Below are the code and all the weights of a small trained network. Each question names an input and a class and asks about switching units off, where a switched-off unit gives its printed mean instead of its output.

import numpy as np


def w(rows, s, z=0):
    codes = np.array(rows[::2]) - 128.0
    scale = np.full(codes.shape[1], s)
    scale[-1] = z or s
    return codes * scale


def f(y):
    return y / 2 * (1 + np.tanh(0.7978845608 * (y + 0.044715 * y**3)))


def log_softmax(a):
    a = a - a.max(-1, keepdims=True)
    return a - np.log(np.exp(a).sum(-1, keepdims=True))


def net(x, mask):
    res = np.array(x, float).reshape(1, 7) / 4 @ E
    y = f(res @ A[0][:, :-1].T + A[0][:, -1])
    res = res + np.where(mask, y, B[0][:, -1]) @ B[0][:, :-1]
    return log_softmax(res[-1] @ U[:, :-1].T + U[:, -1])


A, B = {}, {}
E = w([
[185,255,159],'x0',
[146,107,85],'x1',
[152,161,58],'x2',
[149,83,167],'x3',
[152,159,108],'x4',
[228,87,82],'x5',
[61,137,62],'x6',
],0.0065)
A[0] = w([
[141,134,161,191],'neuron 0',
[248,195,99,160],'neuron 1',
[173,37,84,158],'neuron 2',
[69,217,118,136],'neuron 3',
[139,174,153,251],'neuron 4',
[130,130,185,249],'neuron 5',
[42,90,175,140],'neuron 6',
[90,143,5,98],'neuron 7',
],0.015,0.0029)
B[0] = w([
[180,145,165,161],'neuron 0',
[248,205,44,254],'neuron 1',
[204,26,123,226],'neuron 2',
[53,246,155,210],'neuron 3',
[181,164,195,193],'neuron 4',
[202,153,194,200],'neuron 5',
[106,113,252,249],'neuron 6',
[27,92,18,205],'neuron 7',
],0.019,0.007)
U = w([
[32,207,160,3],'0',
[137,79,252,200],'1',
[211,25,109,139],'2',
[179,203,206,225],'3',
[234,190,86,101],'4',
[48,49,18,115],'5',
],0.0049,0.0028)

Each question gives the input, the list of numbers given to net, and the class t.
The units are the neurons (one row each of A and B). Each row of codes is followed by its name. A weight is (code - 128) times the scale printed after its matrix; where a second scale follows, it is the last column's (A, B and U).
mask holds one flag per neuron, in row order. A switched-off neuron (its flag False) gives its mean, the last column of its row in B, instead of its output. The means were averaged over made-up inputs and are rounded, as every weight is.
A unit's drop is (log p(t) with every unit on - log p(t) with that unit switched off) / (log p(t) with every unit on - log p(t) with every unit switched off).
The circuit of an input: a set's keep is (log p(t) with only the set's units on - log p(t) with every unit switched off) / (log p(t) with every unit on - log p(t) with every unit switched off). Starting from all 8 units, units are removed one at a time, each time the one whose removal leaves the highest keep (on an exact tie, the one counted first), for as long as the keep stays at least 0.8.
circuit, biggest first: the units of the circuit, biggest drop first
k most important neurons: the k neurons with the biggest drops, biggest first
drop of u: that unit's drop, to one decimal
input [-7,-6,6,7,-5,-2,-1], class 1: circuit, biggest first : [neuron 6; neuron 1]
input [0,-1,-2,0,-2,-8,3], class 0: circuit, biggest first : [neuron 3]
input [3,0,3,-2,-6,0,2], class 0: circuit, biggest first : [neuron 2; neuron 1; neuron 5]
input [-1,4,3,2,3,-6,0], class 0: 2 most important neurons : [neuron 2; neuron 1]
input [-8,-3,8,5,0,0,-3], class 2: 2 most important neurons : [neuron 2; neuron 3]
input [-3,4,0,1,-3,-7,1], class 1: 2 most important neurons : [neuron 6; neuron 1]
input [4,-3,2,-7,-5,4,8], class 5: 3 most important neurons : [neuron 7; neuron 6; neuron 5]
input [-2,-7,-5,-5,-4,2,5], class 0: 2 most important neurons : [neuron 2; neuron 4]
input [-6,-2,-3,2,3,0,0], class 1: 3 most important neurons : [neuron 1; neuron 6; neuron 7]
input [-6,-1,2,-8,7,7,-2], class 5: 2 most important neurons : [neuron 7; neuron 5]
input [1,2,0,7,6,-7,6], class 0: drop of neuron 3 : 0.2
input [-3,3,7,-2,1,1,-6], class 2: drop of neuron 4 : 0.1
input [5,6,-3,-4,1,-5,5], class 0: drop of neuron 5 : 0.0
input [-1,1,1,-2,-2,4,1], class 2: 2 most important neurons : [neuron 3; neuron 2]
